Every row comes from one small tree of marks. The marks that hang from a mark follow it in brackets, in alphabetical order. Every link used is in the known rows. Which tree was each row made from?
(in the rows, 128 means zero)
Known rows:
D(G(T)): [159 111 116 133  92 221  99 127 111 117 135  84 148 116 102  74  62 127
 122]
Y(B): [144 114  96  98 107 150 106 121 113  88 129 105 129 129 160  68  93  90
 108]
R(T): [151 108 114 132 102 124  92 100 109 108 140  96 135 106 169  91 128  75
  95]
P(Y): [149 122  81 115 106 142  98 118 164  95 139 109 148  97 150  79 111  95
 120]
D(B G(R) Y): [175 120 135 174 114 181 113 110 124 130 134 132 156 122  93 102  63 120
 108]
G(D(B) R): [185 137 135 108  91 158  92  81  75 115 154 121 151 158 134  70 130 106
 109]
D(B G(R(T)) Y(P)): [139 105 119 184 122 182 123 108 126 139 137 122 150 129  99 111  80  96
  98]
Y(P(B)): [115 101  66 101 110 196 124 129 118  88 135 114 144 106 141  75 136 101
 115]
Y(B P R(T)): [ 93  94 105 125 129 128 135 103 107 100 114 100 102 143 189  56 100  63
  74]
D(B): [153 120 108 119 120 161 108  99 111 101 130 122 141 109 114  81 124  92
 108]
D(B G(R T)): [168 119 133 144 100 189  96 103 110 128 125 105 157 141  60  74  81 137
 114]
Y(B R): [138 113 124 113 119 130 123 106 105  89 110 112 110 135 181  45  79  93
  86]
G(D(Y(B P)) R T): [146 107 101 124  77 196 103 101  93 117 166  93 150 186 153  82  90 141
 113]
D(G(R T)): [180 116 135 138  80 196  89 121 109 126 130  92 152 137 102  66  61 136
 115]
B(T): [158 110  76 121  99 150 115 124  99  94 132  93 126 103 177  99 120  84
 127]
D(B(T) G Y): [150 109  90 174 124 194 133 122 117 118 136 113 144  99 109 131  77 105
 129]
P(B Y(R(T))): [116 107  80 126 117  92 105  95 165  87 126 115 151  91 159  76 153 120
 105]
P(B): [145 111  84 100 100 161 104 118 117  83 135 117 156  96 140  79 141 123
 119]

Which tree is each row?
[120 107  51 119 115 107 123 112 157  77 121 111 144  90 166  86 151 125
 129]  P(B(T) Y(R))
[124 101  90 148 118 227 136 147 130 112 139 107 136 123 136  97  37  95
 112]  D(G Y(B P))
[150 115 120 149 102 150 105  76  89 129 167 117 149 158 152 105 135  92
  95]  G(D(B Y(P)) R(T))
[125 108  29 108 105 125 110 124 164  76 136 105 160  85 150 105 162 122
 145]  P(B(T) Y)
[ 99  91  98 131 123 139 131 100 110  98 120 111 124 111 171  65 141  90
  84]  Y(P(B) R(T))
[162 108 128 167 100 147 102 121 125 125 137 107 146 137 146 101  50 107
  98]  D(G(R(T)) Y(B))
[127 105 127 128 120  96 114  92 104  97 113 102 109 134 191  58  98  80
  76]  Y(B R(T))
[109  90 106 165 117 225 142 130 125 118 127  96 127 140 133  79  24 126
 101]  D(G(T) Y(B P R))
[143 106  90 178 121 197 141 124 118 129 132 118 143 128 107 121  78 101
 121]  D(B(T) G(R) Y(P))
[109 100  95 117 122 175 140 114 110  90 117 121 125 112 162  51 123 103
  95]  Y(P(B) R)
[180 119 144 146  91 154  89 115 106 128 131 101 145 125 131  77  79  96
 101]  D(G(R(T)))
[176 122 106 124  82 148 104 103  83 108 161 108 142 164 190  97 100 111
 116]  G(D(Y(B(T))) R)
[104 102 102 111 128 163 144 117 108  92 110 111 103 144 178  41  82  77
  84]  Y(B P R)
[183 130 131 135  95 162 100  83  88 119 163 128 155 153 144  93 114 116
 108]  G(D(B Y) R)
[110  93 115 172 129 181 142 123 122 120 127 104 120 127 161  89  41  87
  87]  D(G Y(B P R(T)))
[129 106  82 129 106 195 138 107  84  99 160 109 134 125 192  97 120 107
 118]  G(D(Y(P(B(T)) R)))
[132  99 120 159 121 116 122  99 121 103 128 112 120 123 196  89  80  93
  81]  D(Y(B R(T)))
[135 114 107 139 117  98 104  94 157 103 127 106 131 101 175  71 116  87
  95]  P(Y(R(T)))
[178 128 139 139 110 176 103 108 108 124 123 122 151 129  81  73  84 108
 109]  D(B G(R))
[178 111 139 180  95 160  99 117 122 134 142 110 151 119 143 105  59 108
 100]  D(G(R(T)) Y)
[129 114  49 107 111 120 110 125 159  83 132  96 136 115 166  91 112  91
 130]  P(Y(B(T)))
[152 117  95 140 120 189 123 119 102 112 126 103 139 105  97 103  96  93
 131]  D(B(T) G)
[147 104  86 155 110 190 127 141 120 107 136  99 136 115 151 115  45 104
 126]  D(G Y(B(T)))
[139  98 104 170 102 183 118 127 129 126 142 114 158 119 131 106  84 115
 105]  D(G(R(T)) Y(P(B)))
